Known rows:
J333: [ 22 -17   4  -4   3  13  39 -43   4  -7   5  20  -1 -13 -18  -3 -17  -3
 -17 -18 -29 -14 -22   8  -1 -49 -10 -46]
J81: [-43 -39  34  43  50 -28   2 -26 -17 -14  37  12 -30 -10  -9  40 -55   2
   4   9 -10  18  15  -1  25 -34 -13 -27]
J457: [-59  40   3  -4   3 -40 -31  22 -37  15  32 -25 -44 -34 -31  48 -48  -6
  70 -13  15   9  -8  31   4  12   2  -8]
J927: [-39  14  12  31  17 -39 -13   0 -15  12  19  -2 -43   8  -5  25 -57  -8
  31  14  25  -4  16   5  20  17   3  -9]
J844: [ 37 -31 -11  13 -12  14   3 -42  41 -36   4   4  25   0   3  -2  23  21
 -25  -4  10 -12 -18 -15   4 -15 -13 -17]
J19: [  3   7  15 -19 -22  20 -10  29   1  22 -32 -30  43   9  -5 -34  42   8
 -12  18   3  11  23  14 -15  20   4  53]
J577: [ 30   0  -8   3  -5  12  -1   0  12  28 -18  15  -3  -5   0 -21   5  -8
  -3 -14  13 -10   1  14 -13  13 -12 -20]
J229: [ 19 -31 -24  20  -2  13  32 -20  14 -19  -6  24  -9  -7  14  -5  -5   4
 -16 -22  -1 -12 -15  10  -8 -22  -8 -43]
J219: [-59  -2 -22  37  -2 -21 -20 -40  -7 -34  61   3 -35 -39   9  57 -53  11
  34 -23   9  -8 -35  17  32  11   6 -31]
J789: [ 20   9 -12 -44   8   5 -16  28   8 -23  -5   4 -15  22   1   7  29  -5
  14  10   0  29 -14 -59 -10  -5 -11   2]
J873: [-89  28  14  10 -13  -1 -67  17 -31  34  30 -29 -11 -43  10  24 -28   6
  42  -1   0  22  18  49  13  59   9  50]
J594: [ -3 -22  -3  13 -23  16  41 -19  -2 -31  -8 -24  52  -8  17 -13  35  22
 -41   4 -31  -8 -10  17   7 -23  16  33]
J495: [ 39 -14  -9  -2 -18  24  -2 -66  46 -28   8   8  30  -4  -4  -7  14  17
 -27   0   4 -21 -30 -21  11 -12  -8 -19]
J204: [ 35   0  -5  -6 -19   1   3   2  23  -1 -22 -20   8   6 -25  -1  28   7
   5  -1  25   0   2  -1 -12 -11 -16  -1]
J226: [ 19  20 -19 -30 -36   5 -31  23  15   3  -6 -39   7 -41 -44  21  41  15
  30 -27  22  14 -20  25 -23   0 -15   1]
J230: [ 19  -9 -18 -28  -1  22  -2 -30  27 -55  21  24  -5  23  15  14  14   7
  -8   1 -18   2 -37 -65  16 -23  -3 -13]
J170: [-10  33  -5 -52  -8  17 -22  55 -16  -1 -12 -11  14  25  18 -14  44  -8
   5  15 -21  27   6 -31 -10  23  14  55]
J596: [ 29  36   6 -64  -4  24 -47   3  23   6   0   7  -4  22 -10  -3  22 -10
  10  12  -2   6 -14 -57  -3  16  -4  23]
J360: [  1 -21  -3  11 -18  17  42 -16  -4 -37 -11 -19  58   4  19 -15  37  15
 -43   6 -30  -5  -8   9   8 -23  14  32]

Facts:
[J104 J568 J593] vagrazol J647
[J110 J221 J222 J367 J381 J88 J893 J915] vagrazol J574
[J111 J163 J47 J858] vagrazol J640
[J115 J229 J287 J428 J613 J844 J845 J985] vagrazol J106
[J117 J183 J25 J619 J62 J636 J695 J906 J998] vagrazol J441
[J12 J244] vagrazol J420
[J121 J19 J334 J360 J42 J666 J684 J836 J867] vagrazol J246
[J124 J247 J301 J594 J610 J704] vagrazol J123
[J126 J219 J226 J375 J452 J457 J706 J751 J873 J973] vagrazol J891
[J132 J738 J750 J903 J931 J932] vagrazol J592
[J137 J299 J370 J518 J56 J720] vagrazol J789
[J152 J187 J212 J275 J57 J577 J822 J911] vagrazol J94
[J157 J333 J511 J545 J920] vagrazol J430
[J165 J305 J38 J512 J886 J897] vagrazol J170
[J167 J200 J418 J641 J746 J842 J940] vagrazol J496
[J194 J630 J945] vagrazol J919
[J204 J927] vagrazol J230
[J208] vagrazol J461
[J220 J387 J434 J529 J898 J912] vagrazol J733
[J251 J633 J722 J829] vagrazol J312
[J256 J54] vagrazol J534
[J318 J319 J331 J39 J508 J802 J936 J95] vagrazol J859
[J329 J458 J631 J677 J944 J950 J968 J990] vagrazol J108
[J35 J497 J81] vagrazol J988
[J380 J500 J82] vagrazol J455
[J397 J431 J495 J625 J762 J816] vagrazol J880
[J448] vagrazol J68
[J509] vagrazol J596
[J520] vagrazol J399
J123 brodem J829 J219
J132 brodem J299 J500 J968 J695
J152 brodem J574 J931 J256
J163 brodem J495 J62 J858 J38 J592 J106 J596
J167 brodem J945 J119 J906
J212 brodem J108 J802
J25 brodem J119 J720 J256
J333 brodem J126 J495 J886 J230
J334 brodem J945 J12 J301
J367 brodem J208
J431 brodem J495 J762 J695
J452 brodem J529 J592 J836 J596
J457 brodem J455 J950
J461 brodem J380 J312
J47 brodem J625 J220
J511 brodem J126 J299 J381
J512 brodem J640 J873 J305
J520 brodem J873 J722 J762 J630
J54 brodem J299 J529 J62
J568 brodem J42 J720 J420
J619 brodem J448 J94
J631 brodem J613 J275 J919
J633 brodem J640 J441 J19
J641 brodem J593 J247
J647 brodem J931 J968
J666 brodem J126 J829
J677 brodem J844 J244 J106
J684 brodem J750 J630
J706 brodem J428 J897
J733 brodem J950
J738 brodem J106
J751 brodem J455 J534 J222 J381
J81 brodem J221 J88 J370 J762 J331 J301
J82 brodem J508 J844 J165 J577
J822 brodem J906
J842 brodem J746 J592 J194
J845 brodem J375 J397 J919 J630
J915 brodem J613 J990 J106
J936 brodem J244 J12 J301
J940 brodem J496 J931
J95 brodem J746 J640 J370
J973 brodem J221 J331
J988 brodem J170 J704
J998 brodem J35 J11
stadibo e <- J104 J111 J132 J200 J222 J275 J305 J312 J360 J375 J387 J397 J430 J496 J508 J534 J594 J610 J62 J640 J751 J931 J932 J988
stadibo b <- J106 J11 J119 J121 J124 J165 J187 J194 J219 J220 J229 J230 J244 J299 J333 J380 J39 J399 J418 J42 J47 J495 J500 J512 J545 J56 J57 J574 J631 J633 J720 J750 J81 J82 J844 J859 J88 J880 J906 J912 J920 J936 J940 J985 J998
stadibo a <- J108 J115 J117 J123 J126 J137 J157 J204 J251 J287 J318 J329 J370 J38 J381 J420 J431 J434 J448 J452 J455 J458 J497 J54 J577 J593 J613 J619 J630 J636 J641 J677 J68 J695 J704 J733 J738 J762 J789 J816 J822 J836 J842 J867 J891 J898 J903 J915 J919 J927 J94 J950 J968 J973
stadibo d <- J110 J12 J163 J183 J208 J226 J247 J256 J301 J35 J457 J461 J509 J520 J592 J596 J647 J666 J684 J706 J722 J802 J829 J897 J944 J945 J990
stadibo c <- J152 J167 J170 J19 J212 J221 J246 J25 J319 J331 J334 J367 J428 J441 J511 J518 J529 J568 J625 J746 J845 J858 J873 J886 J893 J911 J95
[J104 J110 J121 J124 J132 J19 J200 J204 J226 J251 J275 J287 J318 J331 J360 J38 J380 J39 J428 J495 J508 J512 J518 J520 J56 J594 J610 J625 J636 J684 J720 J751 J82 J844 J867 J897 J898 J915 J920 J931 J932 J944 J95 J990] lida 608
[J111 J12 J126 J137 J157 J163 J165 J183 J187 J208 J220 J222 J229 J25 J319 J329 J333 J35 J367 J370 J387 J397 J418 J42 J434 J448 J452 J497 J500 J509 J511 J54 J545 J57 J577 J613 J619 J631 J641 J666 J695 J704 J802 J816 J822 J829 J842 J845 J858 J88 J903 J940 J950 J973 J985] lida 522
[J115 J117 J152 J167 J194 J212 J219 J221 J244 J247 J256 J299 J301 J305 J334 J375 J381 J431 J457 J458 J47 J529 J568 J593 J62 J630 J633 J677 J706 J722 J738 J746 J750 J762 J81 J836 J873 J886 J893 J906 J911 J912 J927 J936 J945 J968 J998] lida 651

Rows:
No name comes twice in this set of rows, the named rows included.
[-32 -26  14  54  26 -25 -19 -43   9 -18  46  18 -27  -7  18  34 -58   6
  -2   9  15 -16   2  -6  33  17   5 -20] => J244
[-59  33   7   3   6 -40 -39  27 -33  18  33 -24 -44 -36 -28  52 -43   0
  62 -15  16  14  -1  31   3  13   2  -6] => J706
[ 19  18   1 -36 -13  20 -13 -10  -6  26  16 -11  -7 -60 -49  16   1  -7
  19 -37 -22  13 -28  34 -19 -25 -20 -27] => J452
[-18   2 -15 -17 -37  16  34 -18 -26 -44  13 -50  47 -50 -12  25  38  24
 -13 -27 -53   3 -46  37   1 -51  13  22] => J751
[ 18  -9  -9  -9  -6  16 -24  17   3  22  10 -10 -14 -60 -31  24  19   9
  11 -45  -6  25 -13  39 -22  -9 -26 -23] => J973
[-61  23  37  26  20 -19 -46  17 -29  46  16  -7  -4  -1  13  -7 -33 -10
   8  29   6   6  42  21  18  58  21  53] => J221
[ 10 -45  -6   6   4  18  38 -25   6 -20 -10  20  -8 -11   2  -7 -15   9
  -9 -19 -16   6  -6  13  -8 -44 -20 -43] => J631
[-41 -17  10  44  19 -19 -11 -51   2 -15  41  20 -26   0  17  26 -67   4
   6   9   9 -15  -1  -7  37   7   1 -26] => J194
[-42  14   4  30  12 -33 -17   1 -10  16  15   6 -42  11   3  16 -52  -8
  35  10  34 -10  13   2  20  28   4 -11] => J593
[ -5  21   7 -12 -11  13   7  37 -24  46 -28  -4  20  -7   1 -34  19 -12
  -9  -6 -12  -4  21  39 -22  22  12  28] => J319
[ 34 -29 -27  16 -22   9  21 -32  34 -46  -8  -2  14   4   3   5  23  25
 -15 -10  17 -14 -20  -8   0 -18 -10 -17] => J380
[  1 -21  -3  13 -19  16  31 -25   3 -30  -4 -19  58  -6  25 -16  40  21
 -47   0 -30  -8  -6  11  12 -10  16  36] => J508

The same things again, as new rows of numbers:
Known rows:
J988: [ 11  61  15 -15 -19 -32   4 -26  22   9 -18  26   5 -10 -19  29 -14  27
  24 -23  22   8  27 -23 -32  -5   2  20   9 -28 -19   6 -19  34]
J704: [ -1  29  -2   6  15   7   6 -19  13   8 -16   6  33  -4 -21 -10 -19   7
  34   1  14 -15 -14   2  34 -16  -4  -9  -7  -1 -21   1   9  -3]
J170: [ -5  47  -8 -31   8 -30   5 -13  29 -12 -11  30  37  -6 -26  46 -29   1
  20   0  -6  28  26  -7  -5   8 -13  -7   2  -7  -5  13 -20  59]
J512: [-15 -16  -2  27  -4  21   3  16   4 -11  21  -9 -35 -15   0 -27   6 -12
 -20  -2 -32 -25 -21   7 -15  10   7  23  -5  -2  -9 -21  11 -14]
J897: [ -2 -38  18  19 -14  14   0  12   0  20   0 -24   5  -5  -9 -13  -3  -9
 -69   5 -43 -13  -5   9  13  23 -12  -1   2  -5   8   8 -10  -9]
J906: [ -1 -45  -5   3  -7 -11 -16 -16 -25  27  11 -26 -56  24  66  12  22 -20
  -3  11   5  36 -14  20  -1   7   4 -24 -17  16  17   9 -28 -26]
J152: [ -3 -31  -8 -25  25 -11  14   8 -16  -6  46  -4 -12   6  76   6  47 -20
 -46   9 -27  28  43   6 -43  17  19   1  -8  25  11  12  -2 -10]
J380: [  0 -17   0  27  -1  25  -3   7   5  17   1 -21  -3   3  -8 -19   4  -5
 -37  -2 -29  -8 -16  21  16   1  -6 -11  -2   6   2   5   1 -19]
J82: [-18  -8   5  23   4  26   1  16   1  -2  18 -14 -23  -2   7 -27  11  -4
 -28  -1 -25 -21  -7  10 -23  11   8  12   0  -7  -9 -21   7 -21]
J845: [-26  25   0 -18  26  -8  19   6  15 -41  13  12  31 -38 -20  -3 -21 -10
   6  16 -29 -27   4 -19  -7  20   2  31 -15 -14 -30 -18  16  31]
J397: [  7  11  14  -7  -6  -9  12 -17   8   5 -24   5  14 -31 -46  -6 -21   3
   6  -2   7 -18 -16 -27  37 -10  -3  22  -8 -15 -12   9  15  15]
J318: [  3   1  -5  24  19  31   4   3   9  11   7 -16 -14  -5  -2 -29  16  -2
 -11  -6 -19 -10 -13  16   7  -9   4  -7  -3  12  -2   4  24 -21]
J334: [-25 -44 -16 -34  12 -12   1  20 -33 -36  45   2 -17  -7  34  18  63 -29
 -34  -8 -22  33  18  16 -28  -1  14  36 -10  26 -12  -2 -17  -8]
J594: [ 11  -9  19   5   2  23  11   1  -1  25  -4 -26 -19 -17 -11 -22  16   3
 -49 -11 -26  -6  -4  -6  10  -2   4  14  -3   0   4  15  16 -12]
J998: [  0 -18  -2   7   5 -18 -21  -5 -31   0  24 -45 -54   1  68  -2  29  -8
   1   3  -7  19 -11   8 -43  27   4 -15  -4  -6  -4   4 -24 -32]
J529: [ 14 -46 -18 -31  19  -7  -7  32 -32 -30  23 -19 -10  -3  28   7  29  -9
 -33  14  -6  43  12   0 -10  12  -3 -18  12  26  46  15  12  11]
J891: [  5  61 -21 -22 -18 -22  -1  -6  34   6 -21  21  15  21   5  32 -38  19
  70 -37  32  10  10  -1  -5 -10   5  -7  23 -10 -23 -13  -3  17]
J431: [ 11 -23 -23   2  10   0  -9  16 -28 -25  34  -3 -58   6  52 -17  48   1
  17  -4  16  15   0   0 -44 -14  15   2   9  15  19 -14  15 -29]
J430: [ 17  53  13 -19 -20 -30   6 -27  23  12 -24  27   7  -2 -32  30 -17  23
  23 -21  28  13  20 -24 -14  -7  -3  12   8 -22  -9  12 -16  38]

Rows:
No name comes twice in this set of rows, the named rows included.
[ 11  41   2  -1 -24 -13 -13  -6  16 -14 -24  38  15  24 -34  35 -34  23
  53   1  45  12  13  -8 -19 -11  -8 -15  22 -12  13 -10 -22  34] => J230
[  3  24  -2   7  13  10   7 -14  12   0 -14  14  24  -3 -23 -13 -22   5
  41   9  23 -18 -13  -2  30 -20   2 -10  -9  -1 -10  -4  15   3] => J577
[ -9  30  26  -8 -36 -19  -1 -10  17  -2 -16  43  19  32  -5  47 -27  16
   6   2  23  -2  45 -14 -46  12   4  11   6 -23  -3 -16 -42  30] => J647
[-11  43   4  10  21   6   9 -15  11  -4  -6   8  26  -6 -12 -14 -11  10
  41   0  16 -26  -4  -1   0 -12   9   4  -8 -10 -33 -11   9  -8] => J641
[-25  51  16   0  32   9  -2 -27   2   2 -11 -22  -1  -4   1   1 -22   4
  54  11  19 -19 -19  -1  -5   5  11   0 -19 -16 -41 -16  -5  -7] => J619
[-32 -34  15  12 -22  17  -8  27 -18 -17   9 -14  -2 -17 -36  -6  22 -15
 -61 -11 -44 -16 -15  11  -7   7  -7  42   2 -10 -25 -12 -20 -15] => J684
[-16  30   4   2  18  13   7   0   5 -30  -1  18   4  -6 -23 -11 -15  11
  53   7  29 -33  -9 -14  -8 -16  15  17  -3 -10 -17 -30  20  -2] => J842
[ 19  30   4 -21 -37 -34   1 -24  23   8 -32  37 -14 -10 -44  35 -25   9
  41 -17  31  19   2 -25  14 -21  -7  17   0 -11  11  11 -12  51] => J640
[ -2  -8  32  -2  11  37  16  19 -13   5   3 -21 -22   0   1 -17  23  16
 -41  -3  -4 -14  10 -16 -24   1  21  27   5  -2   9  -4  24 -20] => J132
[  8 -56 -29 -26  12 -19  -2  23 -23 -26  30  -9 -24 -14  30   3  34 -24
 -31   9 -20  40  -1   0   3  10  -6  -8  -1  29  38  14  10  11] => J746

Now the same things, written a new way:
Known rows:
J950: [ -6   1  -9 -28  -5  -1 -21 -27  12 -28  14  15  18   6 -11  -7  -4 -62
  -3  11  -7  -5 -10 -53  -4  -3  -1   2  -9  -7   1  -6]
J704: [ 13 -16 -20 -19  -6  -9 -24 -43   3 -28  23  21   2  30  -2   9 -11 -53
  10  52  -4 -13  -3 -60   5  -1  12  10 -14 -18  -1 -18]
J641: [ 32 -23  -1  -9 -12 -14 -30 -36  -5 -22   5  33  -8  13  -8  -7 -12 -45
  28  35   4 -13  -2 -67   4  -7   6  -3   3  -8  -4 -32]
J577: [ -7   1 -11 -29  -5  -1 -20 -27  13 -29  16  14  19   7 -10  -6  -4 -63
  -3  13  -8  -4 -11 -53  -4  -3   0   3 -12  -7   1  -3]
J319: [ -5 -12  16 -16   2 -12  -2 -11   6 -12  -4  13  14 -15 -17  -8  -8 -51
  -4 -17 -25 -19 -12 -59  -2 -18   7 -16 -14  -3   0 -25]
J944: [  9 -15  -6  -1  -5   1 -31  28 -26  10  -3  -9 -18  41   7  21   7  -9
  11  20   8  -3  21  21  -6  16 -33  15  15 -24   4  25]
J82: [ -8 -27  35  17   9 -22   0  47 -24  30 -30 -15  -9  -5   2  26   3  14
  -9 -15 -10 -27  33  22  10  -6 -27  -9  17 -23  -4  -6]
J625: [ 22  -4   6  12   0  -9  -3  62 -15  30  -1 -13  -2   5   6   3   5  22
  14  32 -50  -6 -11  10  -8  29  -1   3 -22 -45   1  55]
J287: [ 20   2   0  -1  11  12 -31  25 -31  19   0  -5  -9  46   5  14   4  -7
   8  37  -9   5   4  17 -19  30 -22   7  18 -40   7  24]
J610: [  4 -12  17  11  15  -6 -10  38 -24  27 -12 -13  -3  17   5  23   2   9
  -5  20 -17 -13  17  19  -3  17 -19   0  12 -37   0  12]
J518: [ 15  -6  18   7  21   1  -9  39 -34  31  -9 -13  -6  28   1  20   2   4
  -2  14 -31 -11   1  14 -14  21 -10  -4   5 -41   8  11]
J873: [  4  -9 -10 -16  19  -9   3  14  -6  -5   9  -6  16  24 -19   4   0   6
   8  -8 -37 -18  19 -14  -3  10   1   6  -5 -48   4  -6]
J117: [ 18   6 -26 -22  -6  14 -31   9 -32   4  15  -1  11   4   7  -1   1 -18
  24  17 -10 -15   5 -20  13  17 -16  -2  22 -23   1  -4]
J927: [ 10   1 -15 -13   2  10 -26   1 -17   1  11   4   3  22  -3  -3   4 -11
  20  14  -5  -4   8 -20  -9  16 -17   0  10 -30  -1  -9]
J170: [ 23  -8 -32  11  14  -3 -12 -21 -17   5  23   7 -13  41  -7  25  -2   4
  -9  25 -21 -29   3 -22  -2  -6  28  -6 -17 -30 -17 -19]
J441: [ 16  13 -36  -9  11   7 -15   4 -22   6  21  -7  13  -6  -5  12   3 -10
 -19 -15 -32 -33  -6 -14  16  -6  18 -13   1 -13 -12  -1]
J534: [ -4   2 -25   3  11  -4 -10  -5   2   1  15   0   7   5 -11  14   7   1
 -26 -12 -11 -23  12  -8   5 -11   8  -8  -4 -15 -22  -5]
J123: [ 26  13 -22  -3   9  10 -40 -17 -16  -3   8  16  -4  18 -15  -9   9 -12
  -1 -20   7  -6   3 -14 -13  -4  -2 -14  27  -9 -14 -17]
J68: [ 24  10 -34  -4   9  10 -35 -16 -10  -5  19  13  -2  23 -13  -2   9 -10
  -4  -7   2  -6   1 -14 -10   1   5  -7  14 -14 -14  -5]

Rows:
No name comes twice in this set of rows, the named rows included.
[  1 -46   3   1  -6  -4  13  85 -10  28 -13  -6  15 -78  -9  -4  -3   9
  13 -60  -8 -41  28 -23  27  -6 -24 -23  13  12 -17  -2] => J998
[ -6 -30  21  14 -24 -34  10  49   2  17 -22   2  -1 -55  -5 -14   4  28
  29 -27 -19 -30  26 -21  22 -19 -19 -17  -9 -10 -21  -3] => J47
[ 24 -22 -12 -10   6 -12 -28  30 -20  -6  -2  -7 -10  47  -6  15   7   4
  16   6   4  -5  38  27   0  20 -26  28  27 -37  10  28] => J226
[ 35   5 -38 -12  17  -1 -32 -15  -2 -20  19  16   4  33 -28  -8   7   2
   2 -17  -3  -7  18  -8  -7   3   9   6  23 -27 -10   0] => J891
[ 20  22 -38   1 -10  -4 -36 -37  -8 -12  24  12  -8  38  -2   2   9  -3
   6  41 -12  -7  -2 -14   0  -4  12   4 -10 -30 -17   8] => J94
[ 19  -7 -10   7  29  -7 -17   3 -10   7  15   1   4   1   2   5  12  11
 -23 -35 -11 -16 -10 -28 -12   8  21 -18  -3 -18 -10 -34] => J246
[  4  -1  10   4  20   5  -5  36 -27  28  -3 -18  -1  37   3  25   2   0
  -9  23 -37 -10  -2  17 -16  23  -8   2  -7 -46   8  22] => J331
[ -8 -38  31  18  19 -29   1  54 -17  27 -15 -22  -2  -8  23  34   8  28
 -20 -10  -7 -23  24  12   7  17 -14  -1   2 -30  -1 -12] => J121
[ -2 -39 -28 -27 -15   1 -10  32  33 -26  19  14  18 -32 -18 -14  -1 -55
   5 -34  13  -8   1 -56  -1   1  -9   7 -16  26  -8  27] => J35
[ 27 -45 -47  -2  22  27 -29   7 -15   1  21  17 -18  32 -24  23  -1 -23
 -11 -46  49 -20  29 -18 -16  -2  -9  -5  32  18 -18 -30] => J461
[ 13   6 -10  -6  13  13 -28  22 -26  14   8 -13  -1  50   9  21   6  -8
   0  44 -15   5   3  20 -15  36 -17  15   8 -45   9  33] => J38
[-22 -32  13  -3 -29 -46  18  23  37 -15  -7   7  19 -68  -8 -11  -4 -20
   2 -15 -27 -32   7 -54  31 -31   4  -6 -41   8 -20  14] => J220
[-35 -40  20 -10   4 -42  12   3  27 -20   1  -4  25 -46   9  15   0 -28
 -33 -33  -5 -32   9 -58  23 -17   7  -6 -27   2  -7 -39] => J42

